Rows near named flat spaces through zero (a row that begins with a name and a colon came from that space)
lf-ch: [ -1   3 -14  -4  23  20  -3 -25 -14  13  -7   9   1 -20 -13   1  -1  22
  18   2]
lj-lm: [ 14   0  -3   3   7   6 -10  -9   4  10   8 -12   0  -5   0   6  -6 -14
  12   8]
hj-td: [-22  11   9  -2   2   2  11   2  -2  -1   3   7 -14 -18  23   6  22 -11
 -15 -10]
[-35 -14  -2  13 -14   2  43  -9 -10   5  -7  47 -26  33 -34 -17   3  15
 -37   2]
lj-lm
jg-pp: [ 47  -5  -3  -2  16  10 -35 -11  52  23  18  -4  39  23 -19   5 -10  -2
   2  34]
rn-jt: [ 18   2  30 -10  -3 -12   9   2 -17  -7   8  11  -7   6   3 -12   2   2
  -5   5]
[  6  -3   6   1  23 -22   2  20   6  -6 -13   4   4 -15 -22  25  16  -9
 -13  13]
jg-pp
hj-td: [ 21 -22  -8  -7  -6 -21 -13 -25  15   4 -20 -21  11  19 -26   6   3  22
  -3   1]
rn-jt: [ -4   3  -1   4  20   0  -5  -3   9  -7 -14 -23  10   3   2  -2 -21  -3
  -9 -10]
[-16  -6 -14  -6   0  -2 -24  -4   8  10  19  -8   5 -15  12 -10 -23 -23
  20  16]
jg-pp
pg-lz: [ 33 -23 -11  10  -1 -17  29   6   9  12 -21  14   6 -17  -7  31 -21  -3
  32  18]
[ 14 -25  14 -28  16  25 -26  19  -7   8  11   6 -21   3  23  19  19  15
 -36  14]
hj-td
[-12  11   4  -7  -7  17  -7 -23  16  -3 -10   7 -11   5 -15   4  15  20
  14  10]
lf-ch
jg-pp: [  9  -1  -5  -5   6  -3 -14   7  20   3  -2  10   7   4   1  12  -9  -8
   4   9]
[ 29  22   0 -10  -1  -6 -36   8   7 -13 -23   1   7  21  -1  37  17   2
 -35   4]
jg-pp
[  6   5 -19  18 -24  12   4 -21   6  -9   9  -3   9  10  -6 -13  -7   9
   8 -19]
jg-pp
[ 17   1   0   2   1 -10   4   1   6  12 -12  -1  -4 -17  -2  17  -7  11
   7  -6]
pg-lz
[ 63  21  11   8  48   6 -52   0  18  14  -6 -57  32 -57  30  30   4  -8
  33   6]
lj-lm
[-10  -4 -18 -20  -1  12  11  13   6   3 -17  10  -5  -5 -13   3  -7   5
 -12 -11]
jg-pp
[ 27 -30  14 -16 -12  23 -25   2   6 -22 -15  71   0   6  25 -71  47 -24
  -6  42]
hj-td
[  3   8  18  27 -20  -2  35 -23 -15   1  13  -9   7 -14   9  -8  18  18
   0  -3]
jg-pp
[ 10 -18  -8 -13 -22  -1   2  -3   5 -10 -18  23  18   3   6 -27  26  -5
   0   6]
hj-td
[  2  -5   3 -18   7   2  -2 -21  11   4   5   1 -10   2   4  -6   7  13
  31   7]
lf-ch
[  4 -11   0   0  -1  -4  18   3   5   4 -18   0  -4  -2   6  10 -22  -2
  20   8]
pg-lz
[ 23  -9   5  32 -14   0  13 -13  12  -1   4 -10  23   5  -7   1   9  -3
   6   7]
jg-pp
[-23   2 -13  -3  -3 -18  15 -25  21  -4  -8   2   3 -19 -11   0  -5  22
  17 -17]
hj-td
[-10  -6  -9  21  -4  13 -20  22  17  15   6 -23   2   0 -20   0 -24  18
  -2  22]
rn-jt
[ -7  -3  -1   5   0   1   5   8   3 -11 -15 -11  -5   0  -4   4  -4   8
   6  16]
hj-td
[-26  19   8  -2   2  -3  20  -8   4  -3   2  15 -16 -17  13  15   1 -11
   1  -6]
hj-td
[ 23  -6  -4  19   3   8 -11   5 -23   8  15 -33 -11  22  -8   7 -15  -8
  -3   5]
hj-td
[  1  10 -13  12   0   8  -5 -12 -15  -5  -2   5   1 -15 -16   5  -5  21
  -2  -2]
lf-ch
[-37  45  18 -18  -2  21 -47 -14  -4  -6  26 -10   3  31  15 -48  32  -1
 -36 -24]
pg-lz
bd-mb: [ 18   7   5  34   2  -7  22  -8  10  18 -20   4  25  28 -26 -54   2   3
 -11   1]
[ 14   1   4  -4   9  17 -12  15   2  10  -1  21 -10   5  16 -18   9 -22
 -11  13]
hj-td
[-38  38   5  -5  -5   1  24  -8  -6  -4   3  12 -20 -21   5  15  -9  11
  14  -6]
hj-td
[ -6  -8 -11   2  -6  17  23  -4  -8  -8 -20   5  -1   1 -29  -5   1  -2
 -12 -23]
jg-pp
lj-lm: [  7   8  12  -4   8   8   6   8   6   7 -12 -20  14 -17   8  10  10 -19
   7 -11]
[  8  25 -10  -9  -2  23 -13  -8   1   4 -13   8   9  27 -14   1   6  28
 -31  -7]
jg-pp
[ 19   0   1  14  -3   6 -13  19   1   6  11 -18  10  12  -5  -6  -4 -22
  -2  -4]
hj-td
[ -8  18  -5   2  -7 -10  19  -4  11  -7  -9  20   3 -13  11 -25  -9  -3
  21   3]
hj-td
[  3  -4   3  -8   3  -5 -10  -9  20   3  23  -2   7  23  -1  -7  -7 -12
   6  22]
jg-pp
[-21  -5  -3  -2 -12  -5  15 -11   0 -12   0  20  -4  15  -4 -17   3  -7
  -6   2]
lj-lm
[-16  12 -21  22  -1 -17   0 -26  13  -8 -18 -40   5  -3 -39  28 -28  31
  30 -16]
hj-td
[ 31   0  16 -16  -5  -7 -12   5 -18  -5 -12   6  -8   5 -12  12  -7   3
 -11  27]
rn-jt
[-20  21  -1  22   4  13   5  17 -14   2  28  -7  -6 -15  17   7  -8 -22
   4  -8]
hj-td
[ 17   8  -6  13   1 -14 -12  10  15  -1  14 -18  26  11 -12 -22 -12 -33
  22  -7]
hj-td
[  1  -8  19 -11  22   5   3 -18 -17 -33 -27  16  11   1  20  12   6 -12
  -4 -17]
rn-jt
[ -3  -2   2  -7 -12  -7 -30   2   2 -15   0   3  20   3 -12   5 -11  -4
  22  15]
bd-mb
[ -8  11   6   5 -14  -8   2  -7 -18  -5 -11   1   2   4 -18  -4   3  12
   7 -10]
jg-pp
[-57  17  -5 -21 -10 -19 -32  14 -37  -5  -8  -7 -34 -13  48   3 -12   4
   2 -36]
jg-pp
[ 34   2  12  -6   7 -14 -17  -1 -30  -4   8   0   1 -10   3   6 -19 -18
  -4  15]
rn-jt
[-39   3   5  -7  15  16  14  21 -20   0  29   2 -29 -27  35  29  16  12
 -31  -5]
hj-td
[  4  -4 -17   4   2 -12   6 -11  27   8 -13 -48  12  15 -28  13 -12   2
  12 -22]
hj-td

Rows near named flat spaces through zero (a row that begins with a name and a colon came from that space)
sz-mq: [  5 -18 -10  17  12  12 -27 -25   2  11   2 -34  -6  18   2   3   2   9
   1   7]
gt-rg: [-21   9  18  33 -15  48 -11  -4  32  -9  -6  17 -15  -5  21  13  -1  -1
 -20  -9]
hn-rt: [  3  -2  -3  21   8  13   5   5  12  26   4  -4   2  14 -36 -52  20 -49
  11  -3]
gq-cq: [-51  33   1  17 -15   1  13  15  11 -42 -45 -15 -14 -43  23  40  12  34
   6  39]
qt-qh: [-24  10  14  14 -16  50 -13 -25  -5  19   6   8   0   3  -2  -8  14 -17
   7 -17]
tq-ml: [ -8 -12  -5  -5   9 -15  -8 -35 -12  19  35   6  31 -10 -31  13  -5  11
 -10   7]
hn-rt: [-10   2  10 -28 -18 -12  -2   7   2 -19   4  12   3 -13  43  56 -14  53
  -6   0]
qg-fg: [ 19  -7  12   8   9 -36  -1 -24  -4   3  16  10   6   1 -24   6   3 -18
  17   5]
[ -3  -5   4   9   5  -1   3 -13  -2   6  -2   1   3  -2 -12 -12   4  -8
   8   8]
hn-rt
ct-zp: [-17   9  -2  -4 -15 -26 -18 -22  -6  13  20  -5  -6  12  18 -14  -6   3
   6  -7]
[ -8  28   0   0   5  -5  54 -21 -14  11  39  -2  -5  -1 -50  -3   7  13
   0   2]
tq-ml
[-27  15  -8 -15 -21  54  -9  20  14   3  -2  -3 -10   3  41   4   2  18
 -22  -2]
qg-fg
[  3   1  13  -4   1 -14   2  -4   4 -16   4 -24 -21   4  22  -6  -1   4
   9   0]
qt-qh
[-13  -6 -10  -6   4  -8  26  -9  -6   2   0 -10  -2   2  -5  10   7  12
   3  13]
tq-ml
[-16 -24   0 -19  15 -10  24  15   6   1 -14  -4  -6  -2  16  11  15   2
  29   8]
tq-ml
md-rz: [19 -3 -2 -2 -1 -1 -2 17 -1  0  1  6  2 -2 16 -2  4 10  3 -3]
ct-zp: [  0 -11  12   6  11  23  13  35   8 -13  -3 -11  -2 -17 -29  21   8 -16
   5   7]
[ 31  11  10   3  -5  -7   4  13  10  13  -3   1  -7 -11   8  12   6  -7
  -8 -13]
md-rz
[ -1  -1  -3  17   5   6  -4   4  -2  15   5  -3  -3   8 -25 -45   7 -36
  11  -3]
hn-rt

Rows near named flat spaces through zero (a row that begins with a name and a colon came from that space)
msfp: [ 18  -1  -9  10  34   6 -13   5  -1  -2   8   0  15  18   0   5   8  33
  10   1]
drld: [-19  -7  54   6   7   3  -5 -18  -5   5  13  -4  -3  48 -11   0  16  13
 -12 -10]
[ -3  15 -20   0 -35  19  18 -14  10   8 -19  -3 -12  -5 -14  27 -14  -3
   4 -17]
drld
[ 10   6  -6  -1  -7   1  -5  13  12   5 -14  -3  -1 -12  18   1  -6  -4
 -18  12]
drld
bfsr: [-57   3 -80  28 -16  -9 -19  62 -21 -36  22 -10 -19  36  11 -14  -6  -2
  -1 -35]
[ 21 -11  -3 -15  11  -9  -6  -3  -7   9   4  -1  13  15 -27  -4   9   0
  14 -17]
msfp
rlbp: [  5  20  35   4  12  17   9  25  31  43  32   4 -23 -12 -13  -8 -35  18
 -19 -15]
zhcl: [ -1   2  20  -3  12   9  -3 -17  -1  -9   1  -9  -7  -4   7  -6 -16  -8
   0 -20]
qbns: [ -5 -16  19   2   9   3  10  -2   0 -13  13 -10 -14 -10   9  16 -21 -21
  13  -7]
msfp: [ 26  11 -18 -13  26  16 -21  15  18   4   6 -28  -9  17 -27  18  -2   5
  11 -19]
drld: [-30 -18  10  17 -39 -16 -25  22 -14  27 -13   5  -6  -2 -35  26   4   8
 -28 -23]
